Below is a small trained network, with its code and all its weights. Each question gives an input and a class and asks what happens when units are switched off, that is, made to give their printed mean instead of their output.

import numpy as np


def w(rows, s, z=0):
    codes = np.array(rows[::2]) - 128.0
    scale = np.full(codes.shape[1], s)
    scale[-1] = z or s
    return codes * scale


def f(y):
    return np.maximum(y, 0)


def log_softmax(a):
    a = a - a.max(-1, keepdims=True)
    return a - np.log(np.exp(a).sum(-1, keepdims=True))


def net(x, mask):
    res = np.array(x, float).reshape(1, 4) / 4 @ E
    y = f(res @ A[0][:, :-1].T + A[0][:, -1])
    res = res + np.where(mask, y, B[0][:, -1]) @ B[0][:, :-1]
    return log_softmax(res[-1] @ U[:, :-1].T + U[:, -1])


A, B = {}, {}
E = w([
[107,57,140,201,253],'x0',
[90,228,137,39,205],'x1',
[201,164,7,151,163],'x2',
[104,121,111,124,126],'x3',
],0.0065)
A[0] = w([
[142,123,211,135,122,191],'neuron 0',
[130,116,146,120,228,117],'neuron 1',
[31,102,193,114,105,60],'neuron 2',
[171,154,53,140,166,42],'neuron 3',
[133,97,142,149,186,2],'neuron 4',
[182,77,168,163,88,77],'neuron 5',
[85,175,163,82,175,86],'neuron 6',
[121,154,111,86,57,33],'neuron 7',
[125,170,141,78,177,60],'neuron 8',
[116,105,255,118,118,48],'neuron 9',
[97,182,166,79,168,67],'neuron 10',
[127,188,107,92,36,46],'neuron 11',
[42,94,178,107,100,63],'neuron 12',
[136,122,155,175,206,75],'neuron 13',
[185,117,13,121,143,45],'neuron 14',
[96,97,130,161,207,25],'neuron 15',
[130,220,137,55,139,158],'neuron 16',
[163,41,129,144,27,105],'neuron 17',
[83,120,195,117,107,102],'neuron 18',
[111,86,144,135,196,242],'neuron 19',
[103,163,111,63,87,149],'neuron 20',
[111,97,144,179,212,58],'neuron 21',
[107,166,127,97,163,70],'neuron 22',
[173,194,152,109,58,72],'neuron 23',
[105,92,142,153,200,64],'neuron 24',
[58,167,128,67,187,65],'neuron 25',
],0.0087,0.0053)
B[0] = w([
[122,229,27,99,117,212],'neuron 0',
[112,76,157,110,55,195],'neuron 1',
[235,194,32,107,199,189],'neuron 2',
[193,163,76,88,157,163],'neuron 3',
[140,65,154,87,102,142],'neuron 4',
[109,164,180,184,168,174],'neuron 5',
[112,117,186,209,159,186],'neuron 6',
[178,43,171,71,104,162],'neuron 7',
[158,97,212,198,162,163],'neuron 8',
[210,172,20,89,174,191],'neuron 9',
[118,111,175,201,154,178],'neuron 10',
[182,34,187,67,95,187],'neuron 11',
[242,190,29,115,203,179],'neuron 12',
[145,63,160,47,68,178],'neuron 13',
[214,198,54,118,220,178],'neuron 14',
[153,75,166,92,78,165],'neuron 15',
[61,135,157,203,135,229],'neuron 16',
[77,139,251,255,191,213],'neuron 17',
[196,213,29,102,159,183],'neuron 18',
[67,89,103,81,42,254],'neuron 19',
[84,90,139,83,77,200],'neuron 20',
[159,70,155,72,72,186],'neuron 21',
[159,94,194,185,179,154],'neuron 22',
[158,3,207,45,81,183],'neuron 23',
[149,70,173,47,89,175],'neuron 24',
[123,126,197,210,172,184],'neuron 25',
],0.0062)
U = w([
[135,63,149,60,55,75],'0',
[195,171,39,118,191,84],'1',
[66,138,102,144,98,253],'2',
[90,119,177,246,168,69],'3',
],0.012,0.011)

Each question gives the input, the list of numbers given to net, and the class t.
The units are the neurons (one row each of A and B). Each row of codes is followed by its name. A weight is (code - 128) times the scale printed after its matrix; where a second scale follows, it is the last column's (A, B and U).
mask holds one flag per neuron, in row order. A switched-off neuron (its flag False) gives its mean, the last column of its row in B, instead of its output. The means were averaged over made-up inputs and are rounded, as every weight is.
A unit's drop is (log p(t) with every unit on - log p(t) with that unit switched off) / (log p(t) with every unit on - log p(t) with every unit switched off).
The circuit of an input: a set's keep is (log p(t) with only the set's units on - log p(t) with every unit switched off) / (log p(t) with every unit on - log p(t) with every unit switched off). Starting from the 12 units with the biggest drops (on a tie, the unit counted first), units are removed one at a time, each time the one whose removal leaves the highest keep (on an exact tie, the one counted first), for as long as the keep stays at least 0.8.
circuit, biggest first: the units of the circuit, biggest drop first
unit that matters most: the unit with the biggest drop
k most important neurons: the k neurons with the biggest drops, biggest first
drop when u is switched off: that unit's drop, to one decimal
input [-4,5,-7,3], class 1: circuit, biggest first => (neuron 2; neuron 12)
input [-6,8,4,-5], class 3: unit that matters most => neuron 16
input [1,-7,0,-3], class 3: 2 most important neurons => (neuron 17; neuron 5)
input [-4,-8,-6,-3], class 3: 2 most important neurons => (neuron 17; neuron 5)
input [7,8,4,-3], class 3: circuit, biggest first => (neuron 25; neuron 8)
input [8,5,-8,3], class 0: 2 most important neurons => (neuron 19; neuron 1)
input [-7,5,7,-2], class 0: 2 most important neurons => (neuron 23; neuron 11)
input [8,7,8,-3], class 0: circuit, biggest first => (neuron 1; neuron 13; neuron 21)
input [7,-7,-7,3], class 0: drop when neuron 15 is switched off => 0.4
input [-1,-4,-4,0], class 1: drop when neuron 1 is switched off => 0.1
input [0,-8,-1,7], class 3: drop when neuron 17 is switched off => 0.5
